Each row is followed by its tier, which names the range that a hidden value of the row falls in. A new part has a new value, new ranges and new names.
[  28  -55  -98  -63 -181   72  -53 -161  146  297  -65   98  280  -77
 -320 -163  -77  -98  -64   25  -56  -28 -228   52  -13  144 -134  -45
 -279  174 -127    9 -125   22  253 -128  -12  153  -67  165  321   24
 -174  130  376  -16  132 -142] : <89>
[  24  -53 -159   12 -401   85 -304  172   76  283  155  347  282 -514
  -72  -12 -106  245 -250 -162  213  203   30  -35  -29  151 -176  138
 -100   65  156 -325 -321  271  149 -238   20   48 -240  195  124 -308
  264  -18  519   63  118  -28] : <79>
[ 237  -34 -121   39 -280  -26 -316  112   58 -144   51  415  103 -354
  130  137  247  316 -214  -67   37  -57  -20   11 -170  -35 -254  115
  152 -289   55 -100  -86   81  219   19  -45   59  -45 -192  143 -365
  440  182  308  106   64 -292] : <79>
[-220   23 -291  202   42   24 -179  -20  131 -119 -119  309  210 -566
 -388  -82  325  138   43  -41  315  -97 -369  111  325 -134 -364  362
  195 -473  -54  179 -168  -66  295  209  111  -28   28 -228  -47 -400
  330  138  444  125  -73 -112] : <80>
[ 288 -230  580 -236  273   23  526 -364  -98  -68 -150 -279  243  607
 -155 -302  125 -112 -215  155 -400 -460 -223 -199  -17  156 -181 -226
 -134   50 -441   99  230 -210  218  310    0  -19   -2   22  -53  422
 -332  169 -155   57  217 -140] : <99>
[  58  398  745   19  -48  106  157  134  -22  -67 -228 -312   12  410
 -266 -285  145 -101   87 -326 -210  120  205 -347 -173   48 -167  107
   56  199 -150 -227  141  322  -65  166   54 -323  148  -80 -217   -8
 -139 -273 -617  -93  138  409] : <89>
[  17 -162 -429  -46 -147  236 -337   65   66  365   23   72  130 -363
   31  -37  -44  158   11  172   -4  -13 -243  -19   97   22  -90  -27
  -30 -186 -100    6 -319   -2  303 -123 -116  316 -227 -135  544  -46
   66  221  538   52   91 -241] : <79>
[ 384   54  732  -28   47  269  258 -133  -21 -173 -363 -168  -28  307
  -56 -237  307 -240 -231 -171  -86 -125   88 -221 -109   27   89    5
  -80  208  214 -353  273   -7 -288   76 -272 -174  208   54 -146  235
 -225 -352 -284 -216  -36  243] : <84>
[ 172   -5  152   48 -229  -39 -143  141  108 -215  -18  393  158 -152
   44  -31  209  309 -166 -301  102 -204   61 -183 -109  102 -310   79
  228 -236  131 -191  -25  131  224  109   78 -171 -156 -150 -216 -320
  402  116   65   72   75   38] : <105>
[  -7  283 -249  129 -105  216 -376   38  -12  -39 -193  388  -24 -210
 -314  -91   96   78 -166  225  141  150 -359  224  356 -367 -258  674
   49 -139  146  105 -323   91   32 -204   63  155  380 -103    8 -511
  119  -20  320  142 -100 -120] : <106>
[  66  -96   17   23 -225  -26  -88  -53   86  -61  191  301  291 -399
 -255  -36  193  296 -323 -153  188  -33  -86  106  113  145 -340  282
 -148  -82   28 -238 -268  110  174  -19  149    9    9   63   47 -369
  240   41  454  174  148 -171] : <80>
[ 169 -240  363 -154 -107  290   40  -48  150   77 -162  143   99  202
  250  -83  224  247  -95 -150   27 -303    6 -356  -74  -32  -82 -106
  300 -129   17 -121  107 -168   19  121 -159 -157 -332  -88  137  102
   39   43  -47  -91  -37  118] : <105>
[ 192  306  119   98  126  -42   88 -166  -57 -265 -277   70   91  131
 -600 -279   65 -298 -218  113  -58  -38 -340  132  297   23 -331  422
 -262  -25   -9   -2 -212  196  194   46  122  221  516  -43 -344 -224
  -60   86  167  171  158  -88] : <79>
[ 191  -49  579 -268 -127   63   19 -245   35  256   64   29   60  593
  196 -228 -132   15 -203 -233 -281 -225   73 -336  -93   95 -209 -256
 -281  430 -131 -267 -283  232  300   35  -53   61 -198    4 -179  316
 -237  204   36  132  290   76] : <99>
[ 104  242   42   -2 -305 -115 -233  113   57   -8  181   86  218 -224
 -250  -71   13   36 -196 -261  -84  142   40   26 -219  151 -197   18
 -211  165   60 -207 -238  272   72 -233   79 -114   73  -10   -6 -278
  175   -5  331  114  172 -119] : <84>
[ -36 -520 -259   50  -40  231  -91 -128  104  144 -179  547  244 -405
   39 -147   46  278 -333  183  409 -450 -441  -32  394   -3 -122  141
  142 -244  295   83 -199 -353  199 -115 -172   25 -248  148   32   33
  101   88  689   -8 -185 -111] : <87>
[ 190 -574  -81 -166 -275  260  -71 -318  163  269 -176  459  139 -237
  102 -191   18  261 -241  -77  294 -574   37 -172   82  343  -14 -144
  -72   53  353 -165 -112 -166  281 -158 -275  -30 -438  176  259  287
  -48  134  393 -206   20    6] : <87>
[  88  266  -92  184  -71   79 -102  143    8 -124 -291  234  211 -131
 -473 -258  -32 -185 -183   82   45   29 -364  128  131  -50  -95  317
  -22   32  263   57   37    5  -72 -273   81  -90  306  143 -230 -312
   -5 -155  201  -33 -117   62] : <88>
[ 311  239  110  141 -335   17  -62   67   66 -226 -488  311   84  -45
 -302  -93   50 -164 -209  -72  191   51   16 -134 -106   59 -151  333
  151 -112  289  -69   66  180  -54 -131 -198   42  298   89 -139 -322
  147   44  -28 -222   32   61] : <84>
[ 240  131  484  158   13  320  -33  248  -51  -90 -194  -54  -61   83
  206 -119  234   -6 -184  -99  -16  104  -99 -207   69 -193  -10  208
   93    3  215 -414   74   89 -227  102 -161   20  149  -26 -132  -79
  -30 -351 -154  -69  -87  230] : <103>
[ 116   15  409 -261   88  107  217  -92 -102  249  119 -585  -44  322
  -56 -295   35   29 -109    5 -354 -141   10 -252 -122  333   -2 -199
 -271  350 -129 -152 -137  -37  -68  -62 -170 -284  -61   86  459  538
 -403 -280 -105  -30  184 -161] : <105>
[-108 -253 -265   72  -51  234 -135 -162  169  265 -203  278  263 -490
 -229 -192  -10 -105 -173    7  397 -140 -373   -1  343   27  -38   63
 -108  -65  267  -38 -319 -139  121 -170 -220  137 -138  125   38   42
   -1   47  810  -53 -108   -1] : <90>
[ -65  553  145   84  110 -106  -50  309 -153  105 -138 -411  -11  162
  -25 -233 -131 -344  139  -91 -237  200 -196 -371 -154 -113  -97 -101
  166   63  -87  147   32  139  -39  119 -176 -269  -12  -37 -216  139
  -82  -93 -164  -99   21  -17] : <87>
[ 108  187   -5  263  -75   -8 -199  373   45 -316 -265  137   -9 -149
   18  -30  319  203  177  -82  -57 -129 -107 -178 -116  -45 -273  142
  456 -520  -66   69  194   72  272  289   25  -66   61 -403   11 -338
  350  100 -277  -37    0   11] : <88>
[ 204  -70   20  155  -80  -69   88   99  118 -129 -260  302  417  130
 -165 -127  -91 -122 -258  132  -44 -182 -527  -59   45   11 -237   11
   75 -194  -52  114   81 -122  221   -1   38  259   90  128 -206 -207
   35  293  330   45   41 -112] : <88>
[ 467  -29  402   70  109   89  333  201 -144 -255 -287 -312  252  317
    4 -151  109 -221 -316  271 -378 -125 -340 -145 -234    2   99 -159
  102  -89  -86   20  498 -293 -267   -5 -191    2  259  111   49  127
 -188 -142 -148 -157  -33 -137] : <80>
[ 211  -83  445 -176 -252  122 -177   72   43  170   63  -69 -124  211
  568  -65  123  256  -49 -349 -190 -251  299 -488 -400  109    6 -407
  120  178  107 -279  -27   59   51   17 -335 -288 -371 -167  199  354
   -4  -27 -159 -136   86   37] : <88>
[ 177  180  711   16   74  -95  295  -30  -22 -173 -275 -255  -46  411
  -36 -267  180 -211 -133 -231 -168 -205   14 -385 -246  179  -67 -155
   19  214   99 -106  175   -5 -111  149 -281 -417  144   60 -222  401
 -191 -259 -320 -161   24   74] : <88>
[ 130 -280   55   -6 -156  412 -376  326   33  319   -1   92   33  -17
  694   22   45  329   -2   42 -204 -129 -117 -294 -153 -248   84 -319
  268 -119  -41 -153   23 -101  136  -30 -225  138 -410 -249  338  107
   58   47  115  -35  -83   52] : <106>
[   3  467  213   30   66   54  -69   13 -124 -167 -135 -136 -165  -16
 -456 -229  298   51   91  -80 -106  103   76   -5   81   -3 -301  469
    5  -36  -94  -40  -96  303   94  158  141 -266  318 -242  -29 -209
   63 -223 -343   86  112   38] : <99>
[ 193   72  153  -59  -59  216 -147   55  143   86 -198  144   32  117
  464  102  194  -72  -31 -149   83   36 -185 -393  -71 -409 -103  -68
  431 -309   19  -51   52 -103  -56  289 -342  132 -307 -171   -2  -72
  197  238  184  -82  -93  -63] : <105>
[  10  307  -31  -20 -214   20 -129  -75  215   79   16  -40   59 -214
 -576 -150  131  -29   34 -275  119  189   12   28   99  324 -305  313
 -305   55   37 -295 -475  361  168  -64   90   90  151  -56  314 -264
   45   -9  289   97  262  -49] : <87>
[ 173 -131   41  268   54  327  -99  377  -55 -117 -369  123   16 -201
  253  -98  174  108 -192  209  121 -130 -363 -188  149 -181   62  161
  389 -357  310  -72  140 -229 -154  -23 -283   20   69  -55    4  -50
  110 -238   94 -141 -265   76] : <88>
[ -96 -412  -50 -181   18  100  -30  -86  -83  386  147    1  336 -126
  148 -227 -165  186 -191   95 -106 -385 -224 -195    6   66  -30 -400
  -18   85 -146  167  -97 -251  253 -112 -107 -207 -489   75   59  378
  -92  132  459   29   18 -146] : <106>
[-285  316  395 -110  330  145  165 -170  -56  220 -107 -524   13  340
 -443 -414  127 -233  233  -32 -313  -15 -214 -127  101 -110 -118   -7
 -124  274 -375  206  -24  -24   34  154   57 -396   80 -121   29  344
 -412 -254 -213   43   10  111] : <106>
[ 367   -4  153 -254 -569   16 -212 -196  143  205  -63  246   -6  159
  188   54  -27  107 -182 -218  -27  -58  320 -280 -392  166 -150  -98
  -60  179   61 -184 -170  220  159 -139 -328  116 -173   44  396   24
   26  322   82 -169  270 -208] : <89>
[ 198 -247  393 -128 -145  -94  122 -417  157 -139   33  363  232   23
  -84 -109  303  139 -319 -316   65 -436   28  -42  -91  174 -278  -90
 -180  113   39 -161    5  -57  251  155  -15 -181 -110   50 -159   58
   61  149  239   53  120 -119] : <80>
[  44  -42  169   16  -68  141   29  -91  -99   42 -198  160   33 -318
  -51 -110  144   26 -403   20  362    7  -64 -146  119  -80  -38  319
  112   26  359  -76  -87 -100 -277 -102 -378 -294   42  272  -71   68
   60 -315  283 -164 -164  -85] : <89>
[ 235  -67    1  114 -169  424 -253  247  -36   92 -193  156    4 -344
  290   19  220  127 -163   73  107  108  -88  -73  -32 -256  131  163
  219 -128  274 -231  197  -97 -238  -81 -288   30  -62   35  281 -146
   88 -275   78 -220 -209   34] : <90>
[ 131 -326  245 -193 -419  356 -227 -110  224  500   50   87   26   43
  285 -117  -22  279  -30 -300    9 -169  250 -309 -102  271  -21 -248
 -233  296   67 -487 -328  196  261 -131 -212  174 -413   -4  509  251
 -180   74  163 -110  221  178] : <90>
[-279  330   79   74  174  352 -164  119 -101  192 -325 -292 -211  -83
 -262 -330  123  -73  199   69   44  100 -142 -183  242 -220    5  307
  190   10   81  135 -172   22 -151  -73 -187 -356  146 -194   88  139
 -158 -410 -129 -109 -190  220] : <106>
[  68  -34  861 -208   77   67  328 -417  158   75 -178 -119   43  848
  -58 -258  208  -95  -66 -142 -355 -332 -122 -246 -129  -34 -196 -192
 -168  390 -330   21   71 -110  137  218  -76 -174   68   -7   22  453
 -459    2 -260   35  101   45] : <89>
[  87 -207 -193   72 -163  191 -257  270   80   63  128  114  191 -477
  180   84  269  390  -89   39    3  -32 -191    6  -81  -28  -72   -7
  186 -322  -30 -106    9 -157   67  -21  -49   21 -191 -143  510 -222
  260  -31  346   32  -51 -224] : <103>
[  25 -176   98  115 -258   45  -70   28  -27  -76 -150  464  210 -232
 -247 -248  -31  324 -359  -36  258 -289  -37  -58  185  192 -256  328
   24    5  264  -87 -172   90  192 -211   64 -189   55  160 -274 -200
  118  -58  151   -9   32  136] : <90>
[ 181  172  190 -245 -380  -82 -125 -291  202  237  157   88    6   83
 -122  -57   74   -3 -121 -359  -72   35  188  -68 -286  281 -197  -60
 -397  441   67 -285 -277  240  130 -106 -125  -83  -90  151  397   85
 -111   43  211  -15  257 -244] : <87>
[ 251 -262  531 -251  135  161  477 -497    0 -107  -70 -174  299  420
 -448 -314  213   13 -340   92 -148 -401 -189  -11  243  178 -240  124
 -289   62 -303  -59  -30 -173   81  121  118   62  171   56   52  131
 -334  112   59  102  236  -78] : <90>
[  51 -499   -2 -223   65  157   36 -444  137  163  -27  293  351  146
   -1 -165   23  103 -281  159  -17 -557 -452  -36  260  -91 -207 -190
  -78 -109 -200  214 -251 -349  375    0  -42  212 -233  -99    6  179
  -88  484  695  195   50 -234] : <106>
[ 245  -69   11   69  -82 -162  203 -192  -49 -284 -254  252  301 -155
 -436 -141   61  -64 -408  121  207 -218 -233   -7  167  177 -349  327
  -14 -269   18   93  -61   -8  193   74  -52  134  237  148 -227 -223
  137  265  303   -8  166 -258] : <84>
[-136 -253  -39 -137  247  242   76 -239   44  301  -65 -219  156 -126
 -176 -244  200   -5  106  134 -128 -287 -310  -26  105   35   -3 -227
  -79  -25 -258  186   17 -311  203  110 -102 -145 -239 -102  415  405
 -216  -44  288    1  -50 -142] : <79>
[  52  -82  418 -224  141  180   19 -238   28  251  129 -131   14  355
  316 -178  149   11  -77 -147 -247 -255 -175 -226    5 -168  -82 -282
 -126  252 -134 -101  -69 -141   98  200 -133 -125 -286  -73   34  397
 -258    9  115   77   21  -75] : <87>
[ 204  359  260  -52 -250  209 -198  -39  -77   96 -167  101 -166  -39
 -167 -191  166   -6   51 -256  -74  141  372  -44 -184   22  -70  259
 -138  348  167 -308  168  389   22   11  -17 -263   31   59   55  -98
  -71 -311 -474 -203   76  217] : <79>
[ 188   14   73   -4 -128   83  -65 -116   18 -204 -118  371  125 -287
 -348 -105  228  114 -425  -20  218  -67  -75  121  108   50 -170  390
  -50  -35  324 -147 -179   21  -94 -222  -25 -164  240   64 -118 -270
  225 -160  396   91  -46  -99] : <99>
[-245  312 -345  -17  -41 -110 -417  161    0  182  283   74  185 -377
 -130   -5   34  106   56  -50 -123  208 -279   68  -60 -239 -281   27
   73 -105 -229  231 -297   82  219  -40  137 -178 -141 -223   64 -287
  303  135  523  283   15 -335] : <99>
[   9  215  513 -172  -98 -131  230 -240   -7   15  156 -240   94    5
 -442 -146  288   38 -202 -259  -83  113  187  -30 -233  249 -220  145
 -279  365 -129 -165  -50  125 -127   35  -17 -507  134  207  226  104
 -107 -354  -62   11  166 -192] : <89>
[ -46   17  -56   61   78  -45  -49   18  -20  -67  -44  -43  217 -194
 -449 -321   44   -8  -51    2 -162 -276 -220   70   29  243 -143  -89
 -176   18  -33   98 -117    2  279 -144  131 -222  102 -148  -85   48
    4  -40  259  119   63  -42] : <106>
[ 519   93  374  -85   52  345  -33  152 -153 -242 -182 -269 -187  157
  291 -117  385   44 -108  -26 -300 -189  130 -212 -244  -67  174  -87
  193  -91  205 -246  364 -113 -307   33 -257 -232   63 -277  172  118
  -12 -285 -393 -191  -78   32] : <87>
[-118  279 -137 -113 -132  185 -315  -26  -80  302  104 -280 -179 -353
 -249 -240   33   92   71 -158   98  125  164 -116  150  157 -100  238
 -184  151  146 -171 -529  280   13 -188 -144 -197  -23 -130  351   46
  -58 -181  175  -42  145  -40] : <103>
[ 185  156   64 -121 -114  236 -133  -58    2   28  -48   30  -15   21
 -193  -40  205  143 -144  110  -65  136  -77   38   83 -109 -196  390
  -11  -81  -85  -96 -211   98  -29  -63    3  117  189 -120  355 -259
   43  -12  113  113   98 -174] : <99>
[ 137 -136   19   26 -148  282 -286  294  -10  278  -45  -81   98 -144
  415 -116  -55   58   22  -99 -156 -106  -29 -305 -193  -17  141 -405
   99    8   82 -192   51    0   91  -92 -249   20 -360 -138  154  181
   -6   -4  127 -156  -16  127] : <90>
[ 165 -428  367 -279 -135  234  -34 -379  138  258  -24  254  199  442
  254 -229  -76  141 -226 -131 -127 -560  -71 -273   64    8 -140 -344
 -155  211  -84 -102 -234  -73  377  -35  -86  144 -344  -99 -114  310
 -212  403  289   76  161   96] : <89>
[ 483 -371  469 -218  -19  181  363 -303   44 -264  -88  138  431  167
 -229 -136  275   99 -474  -30  -50 -370  -37  -41   13  167 -158    0
  -70 -139 -100 -240  177 -147   18   80   98   61  -10   21 -127 -106
   64  156  179   83  163   -7] : <79>
